[[1174, 1239, 7811, 7065],
 [7430, 1549, 4378, 5538],
 [2290, 7266, 7755, 9314]] >> 1549

[[158, 96, 131, 112, 132, 44, 99],
 [158, 100, 140, 112, 202, 147, 123]] >> 96

[[4576, 3210, 3255, 5285, 4611, 8156, 5254],
 [6611, 6840, 6948, 6870, 7046, 6133, 6497]] >> 3210

[[-4, 19, -36, -5, 37, 15, 44],
 [-2, 13, 3, 3, 11, 6, -10],
 [7, 8, 3, 31, 22, 11, 33]] >> 13

[[-983, 23, 188, 65, 159],
 [819, -510, 643, 64, -135]] >> 23

[[707, -346, -90, 403, -114],
 [-557, 629, 115, 16, 309],
 [235, 607, -879, 180, -46]] >> 629

[[-5, 35, 3, -26],
 [-5, 35, -2, -32]] >> 35
---
[ 14 -26 -17  38   3 -13 -20] -> -13

[[-39  -1  -2  34]
 [-35 -10   5  42]
 [ 11 -34  17  -7]] -> 17

[134  95  62 189 246 138 127] -> 138

[5815 5592 3118 8781] -> 3118

[[-478  197 -380  -41 -560 -771]
 [ 568 -864 -137  126  -84  -75]] -> -84

[8 6 5 3 2] -> 3

[7 6 4 5 2 8] -> 2
---
-42   -4   38  -10   17 -> 38, 38

-46  -13   22    6   -1   -4    0
 48   12  -26   -6    3    3    0
 23   36   -8  -22   15   -7    1
-> -6, 48

 37   43  -33   34   45   32   34 -> 34, 45

  2   -6   15  -30   40 -> 15, 40

 15  -16    0   22   23
 15  -14   16   14   38
-17  -34   -7   24   23
-> 16, 38

-17   19   33  -41    5   -6   15 -> -41, 33
---
[8 4 6 0 2 2] -> 2
[ 31  81  72 149 159 125 200] -> 200
[-38  35 -15  12 -45 -26] -> -26
[1 5 6 2 7] -> 7
[17 40 31 76] -> 76
[-543  644   34  247  377 -232] -> -232
[803 193 582 375 846 689] -> 689
[2 4 4 7 8] -> 8
---
[[ 69 105 136  83 120 106 115 124  94 128  62 111 115]
 [ 92 100 149  78  87  82 131 106  96 131  51 117  78]
 [110 191 139  43 141  99 176 201  81 140  97 136  88]
 [100 177 126  58 118  84 159 160 104 141 103 137  93]
 [129 171 116  52 136  95 160 146 129 170 140 169 121]
 [102 173 127  65 146  89 155 171  97 136 104 119  85]
 [ 99 175 126  62 131  84 157 163 103 139 104 123  88]
 [105  98 117 100 109 111 117 101  99 113 102 102  93]] Answer: 69

[[120 145 130 131 124 123 147 126 111]
 [129 204 141 112 127 119 108 135 135]
 [123  44 109 121 125 127 108 114 131]
 [122  68 114 123 125 124 114 118 127]
 [119 160 133 132 120 123 150 127 106]
 [123  45 110 122 123 127 110 114 130]
 [120 145 130 130 121 122 147 127 110]
 [124  61 113 123 124 124 113 116 129]
 [120 135 128 130 122 123 145 127 110]
 [122 144 130 128 122 119 139 126 116]] Answer: 120

[[306 580 436 703 341 681 498 447 702]
 [558 326 762 549 484 334 774 392 442]
 [619 509 472 300 645 671 373 765 678]
 [708 658 492 301 423 659 362 771 703]
 [561 374 716 558 520 278 759 350 336]
 [329 624 423 747 324 596 507 372 605]
 [671 520 599 465 551 268 611 447 295]
 [460 700 279 612 525 478 355 442 375]
 [316 619 411 729 331 639 489 408 651]
 [601 524 518 525 612 250 575 370 234]] Answer: 306

[[2013 2762 1909 6470 1915 2203 3000 6672 7047 6945]
 [7773 7329 7843 4677 7847 2948 2731 4226 3368 2903]
 [3594 1911 2664 2566 3319 3985 2477 7520 6893 6268]
 [2797 3018 3138 4013 2892 7159 6939 2022 2889 4502]
 [2217 3508 2843 2625 2494 7679 7922 3424 2528 2630]
 [7764 7489 7934 4540 7874 3031 2755 4262 3327 2808]
 [1904 4172 2848 4726 2221 6288 7698 1852 1813 2364]
 [3360 4617 3865 2683 3583 7942 7956 6203 4246 3537]
 [3461 1995 2442 5205 3002 3349 2170 7396 7594 7461]
 [2989 4089 2663 8387 2659 1687 3371 3370 5326 6011]] Answer: 2013

[[633 458 287 510 105 609 361 676 764 385]
 [704 420 702 345 251 214 318 658 603 218]
 [318 580 588 377 913 279 576 119 232 525]
 [442 605 526 398 883 280 599 233 382 608]
 [122 266 339 522 416 629 457 374 118 519]
 [176 314 276 537 283 719 406 390 254 430]
 [185 360 245 506 267 708 375 319 299 361]
 [174 318 277 533 288 714 405 380 252 425]] Answer: 633

[[ 95 103  81  49 112  76  80  96  65  86  77 103 101]
 [ 78 117  62 107  90  63  92   3 141  99 151 119 144]
 [151 110 176  42 155 112  98 133 137  61  84 125 108]
 [102  84  92  54 113  64  73  95  84  85  67  90  78]
 [ 85  64  91 109 117 144  42  35  70  89  23 116 109]
 [125 131 196 123  93 136 119 146 136  86  87  74 109]
 [ 90 109  95  83  88  76  94  85 107  46  64  78 104]
 [114 103  85  33 152  69  84  41 145  69 148 152 131]] Answer: 95

[[173 117 101 127  85 140 136 156 172 124]
 [166 123 111 127 104 139 132 152 163 132]
 [174 121 108 114 117 135 116 152 161 141]
 [173 109  89 143  37 148 162 162 189  99]
 [143 144 145 135 157 139 132 140 137 151]
 [163 132 125 116 148 134 112 145 146 154]
 [123 161 173 146 196 140 136 131 116 163]
 [117 162 175 156 186 144 149 131 118 155]
 [142 135 131 158  96 149 168 148 159 118]
 [163 136 133 104 180 128  93 141 135 171]] Answer: 173
---
Q: ((21, 14, 1, -20, 8), (20, 28, 17, 27, 39), (21, 28, 5, 15, 32))
A: 5
Q: ((-12, -7, 0, 45, -3, -8, 21), (-16, -15, -11, 47, -3, -4, 21), (-8, -1, 5, 48, -4, -5, 31))
A: -4
Q: ((-8, 15, -13, 7, -35), (-2, 27, -22, 11, -36), (-4, 10, -7, 6, -33))
A: -7
Q: ((-11, 4, -19, 40), (10, 3, -16, 32), (15, -4, 16, -34))
A: -4
Q: ((-5, -30, -22, 8, 21, -45), (22, -13, 3, 0, -12, 25), (-23, -15, 22, 32, -29, -12))
A: 32
Q: ((-3, -11, 34, 30, -30, -19), (-31, -2, -22, 2, 10, 20), (29, 12, -23, 42, 40, 28))
A: 42
---
array([ 11, -19,  36,  32,  21]) --> 21

array([-34, -33,  -2,  38,  42, -22, -14]) --> 42

array([[  9,   0,  -5, -18, -20],
       [-42, -22, -21,  -5,  21]]) --> -20

array([[ 24,  -6, -36, -17],
       [ -3,  -8, -36,  23],
       [-28,  36,   7,  -3]]) --> -3

array([ 30,  12, -17,  -9,  44]) --> 44

array([[ 40,   8, -26, -35],
       [ 16,  48, -25, -44]]) --> 16

array([[-10, -34,   0,  42, -32],
       [ 17,  15,  22, -18,   0],
       [ 20,  19,   5, -24,  19]]) --> -32

array([  8, -13,   5,  20,  38,  16]) --> 38
---
Q:
[[ 13   8 -32 -16 -38 -12  -5 -10  20 -19]
 [-36  20   5 -12  18 -12 -19 -15  32 -24]
 [ 14  36 -10  25 -30 -10  11  32 -32  13]
 [-42   2 -25 -17  31  25  15  11  -8 -23]
 [ 14  35  21 -14   8   7  -6 -17  38  13]
 [-38 -14 -16   0  16   2  16  -5 -28 -19]
 [ 15  38  -3 -17  21  25  12 -20  -2   3]]
A: -3

Q:
[[ 20 -26  42  -9  -8 -26  37  -7  -5  -8  -3]
 [  9 -32  41   1  -5 -27  40 -16  -8  -1 -10]
 [ 33  21  -3 -15  -6 -31  -5   0 -30   3  41]
 [  6 -31  39   5  -6 -29  41 -20 -10   3 -10]
 [-23 -23 -13  -9  32  30 -19  20  24 -17 -36]]
A: -13

Q:
[[ 23  24  33  27  14  13   6  33 -21 -18   9 -19 -25  15]
 [ 23 -18  -4   0  18 -31  -3  -5  -8  -3   6   5   3   3]
 [ 19  23  34  40  -2  23  27  17  -8  -7  14 -10  -5  11]
 [ 18 -18  -1  19  -5 -13  25 -10   0   3   4   6  18   9]
 [ 17 -20 -10  -8  18 -31  -7  -8  -3   1   4   8   6   1]
 [ 24  12  28  39  -1  12  28  20 -14 -11   8 -12  -6  18]
 [  7  33  30  18  10  25   1  21  -4  -5  13  -9 -15   3]
 [ 21 -19  -6  -3  18 -31  -4  -6  -6  -1   6   6   4   2]]
A: -6

Q:
[[ -9 -17  29  24 -18  24  22 -22 -26]
 [ 33   4  -5 -24  35 -16  -9   2  -8]
 [-12  -3  23  27 -15  13  22 -12 -32]
 [ -7  -3  15 -34  -2 -16 -38  19  30]
 [ -6 -30  16  20 -20  34  22 -33  -7]
 [ 37  -6  -6 -19  32  -6  -1  -8  -8]
 [ 35   1  -4 -24  35 -14  -8   0  -8]
 [-13  32 -26   8  -1 -23   7  28  -7]]
A: -26

Q:
[[  7  20 -21   9   0 -25  14]
 [ 14  12  -7  22   8 -22  18]
 [ -6  11  12  26  25   8 -25]
 [ 11  30 -17  29   3 -35  30]
 [  2  30  -8  31  -1 -32  36]
 [ 12  27 -12  24  10 -24  21]
 [ 10  26 -20  14   4 -28  18]]
A: -20
---
[[636 438 926 351 617 565]
 [585 624 804 183 677 732]
 [696 455 730 920 522 639]] → 639

[[5 4 6 1 6 4]
 [7 5 6 1 7 4]
 [6 5 7 0 5 4]] → 4

[[4890 9460 7896 5185 4439 7657]
 [3411 7966 8863 3227 9328 5117]
 [2226 8480 9827 8370 6033 4879]] → 4879

[[5624 3054 4928 8707 3301]
 [3097 4057 4636 9114 6108]
 [1344 4372 9036 9580 7470]] → 7470

[[3527 8043 3689 3346]
 [3219 7253 3763 3583]
 [4149 4176 3627 4403]] → 4403

[[ 33  35  25  35 -23 -23]
 [ 48  16  34  44 -25 -32]
 [ 36  -9  37  42 -30 -33]] → -33
